(in the rows, 128 means zero)
Each row is followed by its class.
[119 119 124 106  56 139 129 116 221 122 112 140 183 164 109 102 129 125]
Nemed
[116 108 120 121  52 135 117 112 232 119 113 135 187 154  97 105 136 135]
vavi
[125 101 131 132  77 135 118 112 213 122 122 147 178 145 101 119 131 131]
daguf
[ 94 114 132 127 111 156 105 109 152 116 105 103 120 157  97 146 132 134]
vavi
[ 72  91 108 111  93 154  74  98 201 102 122 101 140 138  50 144 147 144]
vavi
[102 106 137 133 101 134 162 114 186 127 108 135 145 173 113 117 155 136]
toka
[ 89 104 119 118  80 147 105 114 197 107 128 120 148 152  94 129 141 139]
daguf
[121 101 135 127  72 138 103 106 221 119 120 139 181 145  90 129 128 135]
daguf
[102 111 102 107 100 127 116 109 211 116 136 129 162 112  82 121 149 138]
vavi
[103 107 117 117  84 138 120 113 207 119 111 128 159 152  88 120 142 137]
vavi
[128 110 133 130  81 143 106 127 147 119 108 135 134 149 121 116 119 120]
toka
[125 105 121 124  47 133  95 112 222 118 112 137 184 145 126 111 117 129]
Nemed
[117 115 131 128  70 144 113 133 146 120 102 117 133 167 126 105 121 127]
vavi
[110 111 113 121  99 125 124 118 192 114 128 128 161 137  98 124 141 137]
vavi
[ 94 103 112 122 111 131 113 127 164 114 129 121 132 139 111 129 153 142]
vavi
[111 101 132 124  46 143 107 101 224 123  91 123 167 165  71 112 127 132]
Nemed
[114 115 138 124  82 151 120 117 175 123  94 118 143 174 103 114 124 126]
vavi
[108 104 117 116  89 142  92 131 179 101 132 132 151 145  97 126 130 129]
toka
[118 104 134 123  50 160 103 108 228 119 100 128 177 167  86 103 120 130]
vavi
[ 92  95 122 124  73 144 109 107 208 110 114 129 156 161  89 130 147 133]
toka
[130 109 134 128  35 138  93 120 201 120 104 140 171 162 114 106 113 127]
vavi
[106 108 120 112  71 158 116  94 249 111 119 127 184 164  79 125 134 139]
Nemed
[ 94  86 120 118  73 151  85 102 230 105 120 129 168 146  67 137 139 140]
vavi
[122 100 136 122  62 135  95 105 220 119 108 142 174 160  84 124 119 125]
toka
[ 86 107 111 123  94 135 110 116 170 110 128 111 140 146  98 125 147 145]
toka

Each row is followed by its class. Each block has new classes.
[120 140 109 135 129 129 174 128 131 131 121 137 127 111 115 151 129 122]
<63>
[131 126 123 136 117 116 126 128 129 166 106 144 153 114 134 137 130 123]
<65>
[124 134 133 120 115 133 137 129 134 114 117 110 130 128 119 154 121 128]
<65>
[130 142 102 124 113 130 127 123 137 128 135 108  93 122 136 152 123 124]
<64>
[132 132 108 128 111 125 135 131 126 135 122 126 124 130 127 138 117 139]
<64>
[126 131 125 130 135 140 134 128 139 104 126 121  98 127 125 135 130 122]
<64>
[131 136 150 128 119 128 129 140 126 129 146  94 128 135 134 126 127 138]
<68>
[130 142 116 131 134 144 135 122 115 112 120 135  88 130 134 140 133 126]
<64>
[136 137 107 124 114 143 130 133 128  99 126  94 100 138 132 142 122 134]
<65>
[122 128 110 122 132 140 134 127 102 124 139  89  81 118 145 143 129 135]
<64>
[134 120 100 129 124 136 128 130 130  95 131 121 113 131 166 153 148 123]
<64>
[135 133 119 128 121 134 139 129 133 124 125 115 116 130 131 149 141 123]
<65>
[131 133  99 128 127 136 128 131 125 106 126 132  99 133 146 149 143 122]
<64>
[134 132  96 129 117 135 125 130 127 101 126 108 115 133 145 146 120 128]
<64>
[133 124 117 130 139 140 139 128 132 163 129 108  83 108 132 141 118 114]
<63>
[131 135 100 131 133 134 127 122 143 134 130 125 125 117 117 142 128 114]
<64>
[119 129 125 127 123 132 132 136 126 183 124 110 105 118 134 134 109 119]
<65>
[129 144  99 123 118 124 129 129 123 114 123 151 123 125 133 157 121 119]
<65>
[134 119 136 125 125 126 127 131 134 130 130  74 123 129 128 132 132 125]
<65>
[130 120 106 121 110 129 131 130 143 125 124 125 170 126 120 141 136 117]
<63>
[124 126  98 125 132 134 136 128 140 142 129 111 119 115 132 142 140 121]
<64>
[130 122  88 124 130 129 129 133 122 139 131 103 110 129 143 133 138 130]
<65>
[140 126 110 130 128 137 115 132 134 106 138  79  78 143 165 139 137 127]
<65>
[130 139 107 125 127 145 128 124 134  79 131 120 102 130 117 136 132 124]
<64>
[122 131 141 129 122 128 133 127 130 177 122 125 107 113 144 149 107 113]
<63>
[129 134 103 126 134 125 129 128 124 150 146  86 109 103 157 181 146 117]
<65>
[125 134 110 122 133 128 130 135 135  88 126 126 107 125 141 141 136 120]
<64>
[131 136 105 129 122 131 129 125 139 118 138 119 116 130 123 152 119 127]
<64>
[130 127 130 123 115 134 119 128 137 141 129  84 122 128 148 149 148 117]
<65>
[129 126 138 123 117 115 125 134 109 169 123 110 157 122 133 129 128 121]
<65>
[127 140 124 126 114 130 132 123 128 103 141 107 112 131 119 149 137 139]
<65>
[108 141 124 128 112 153 132 130 123 167 134 141  93 126 138 136 119 113]
<64>
[137 129 119 124 136 138 138 125 126 167 133 123 156 105 101 130 127 130]
<63>
[131 137 119 132 118 125 130 135 125  68 129 112 110 154 145 135 138 137]
<65>
[129 114 143 138 110 112 132 137 127 181 128  80 117 123 149 133 115 113]
<65>
[123 127 121 123 127 122 131 133 127 176 132  99 119 114 145 139 135 127]
<65>
[140 129 123 130 106 129 132 132 136 135 135 113 149 139 115 145 138 134]
<68>
[129 131 106 126 126 128 127 120 123 158 135 146 128 130 120 123 119 136]
<64>
[118 143 102 132 125 140 126 124 133  89 138 128  86 128 138 150 130 117]
<64>
[136 127 147 124 126 119 130 125 114 153 140 115 120 131 123 130 139 135]
<68>
[129 131 120 130 118 134 127 123 148 108 123 125 121 134 123 146 123 136]
<64>
[131 138  87 128 136 136 133 130 126 125 124 131  96 112 129 137 120 119]
<64>
[132 129 125 130 126 112 138 128 111 179 133 108 133 109 143 149 120 131]
<65>
[127 122 154 129 131 119 138 133 127 188 127 122 147 108 126 138 126 116]
<65>
[129 134 140 133 106 128 134 125 131 150 138 119 110 130 125 143 118 123]
<63>
[136 132 116 129 132 134 133 129 133 126 140 118 114 116 133 153 131 122]
<64>
[136 134 102 127 122 140 134 126 133 132 124 116 114 119 122 146 115 119]
<63>
[121 136 108 127 139 139 128 125 143  93 127 140 105 122 126 131 133 127]
<64>
[135 132 112 125 129 141 135 128 129 119 136 109  94 135 134 136 134 120]
<64>
[128 132 127 126 130 134 129 126 136 102 135 130 120 146 126 131 135 129]
<64>
[136 132 115 130 124 143 129 122 132 130 134 123 110 140 138 144 126 125]
<64>
[136 136  85 131 125 148 133 128 141 116 135 115  97 129 132 135 126 137]
<64>
[125 138 127 130 133 133 132 124 123 123 133 151  99 133 124 126 139 126]
<64>
[130 130  98 124 131 146 134 125 145 113 129 115  85 131 126 138 134 121]
<64>
[132 130 123 129 112 131 136 119 125 164 135 113  98 123 135 147 107 116]
<65>

Each row is followed by its class.
[135 129 129 106 133 123 132 134 112 131 136 187 128 126 125 129 115 127]
Ton
[106 118 122 114 132 123 124 133 137 134 131 134 136 111 135 150 112 132]
lopa
[112 121 108 134 126 113 115 130 141 135 104 134 158 124 131 141 113 138]
lopa
[131 120 128 140 142 133 129 130 158 131 131 108 118 154 138 146 140 123]
memab
[100 146 125 114 128 136 117 138 109 130 112 133 140 130 125 141 109 145]
lopa
[125 120 129 149 150 130 133 118 173 136 134 112 120 121 139 153 132 129]
memab
[ 91 115 118 130 117 124 134 141 160 132 129 125 162 106 129 171  99 132]
lopa
[108 128 132 107 135 116 147 131 122 143 142 124 143 113 114 148  93 123]
Ton
[106 145 113 107 111 116 122 147 115 131 123 140 146 108 126 123 141 119]
bafu
[126 118 130 168 135 122 142 112 167 137 123 117 175 119 140 140 138 124]
memab
[ 78 116 132 150 134 120 147 123 165 145 139 136 179 102 132 182  80 110]
Ton
[136 113 125 129 119 114 144 147  97 135 141 119 153 132 116 130 106 112]
lopa
[113 125 122 142 160 131 118 115 204 136 130 131 119 113 139 157 137 140]
memab
[ 99 137 122 121 134 139 110 132 169 136 127 146 139 116 131 141 121 137]
lopa
[139 128 137 112 129 126 133 117  97 126 141 132 101 117 128 134 113 118]
bafu

Each row is followed by its class.
[105 132 133 148 114 121 117 139 119 149 125 165 111 142 106 148  84 116]
(65)
[136 117 124 144  92 121 141 127 145 129 121 114 140 142 129 135 140 122]
(62)
[122 163 120 115 117 113 143 133 116 134 138 139 122 121  95 114 102 142]
(65)
[124 120 124 100 134  69 104 139 135 123 111 157 123 145 111 131  43  89]
(65)
[122 129 136 135 120 104 116 133 129 150 138 128 130 131 117 130  99 114]
(65)
[125 134 128 111 163  91 105 135 122 147 132 157 106 129 111 110  81 125]
(65)
[123 118 122 117 142  87 131 138 130 143 107 140 109 127 111 151  87 108]
(62)
[117 151 133 123 114 105 103 138  95 124 135 131 111 109 123 110  46 148]
(65)
[116 108 129  85 179  85 128 140 127 160 123 151  99 134 139 145  73 128]
(62)
[146 137 165 135 114 129  97 138 121 133 116 119 159 142  93 154  69 120]
(65)
[133 110 139 139  97 108 133 136 131 158 132 130 111 135 131 180  79  97]
(62)
[112 158 122  90 147 101 124 135 118 128 148 155 121 111 103 112  58 123]
(65)
[123 127 128 115 146  93 122 139 142 145 119 142 110 140  91 148  66 122]
(65)
[130 153 122 109 147 103 116 126 125 130 134 144 121 124 108 116  86 143]
(65)
[117 146 126 125 119 123 112 129 135 112 131 135 117 135 104 121  77 135]
(65)
[120 133 131 104 151  95 116 135 121 146 113 162 112 121 105 141  70 120]
(65)
[ 96 186 136 126 133 124 123 130 115 122 131 164 118 110  94  86  92 158]
(65)
[126 108 134 122 124 106 138 133 134 150 129 133 125 132 125 176  79 126]
(62)
[121 125 137 135 129 137 137 129 117 150 136 137 127 136 138 143 112 119]
(62)
[122 121 127 123 128 113 128 133 121 141 121 141 139 136 110 139  62 121]
(65)
[133 114 142 147  92 124 137 130 140 137 143 124 114 131 148 183 105 125]
(62)
[119 160 113 118 113 114 136 133 116 129 119 146 119 124  94  99 130 140]
(65)
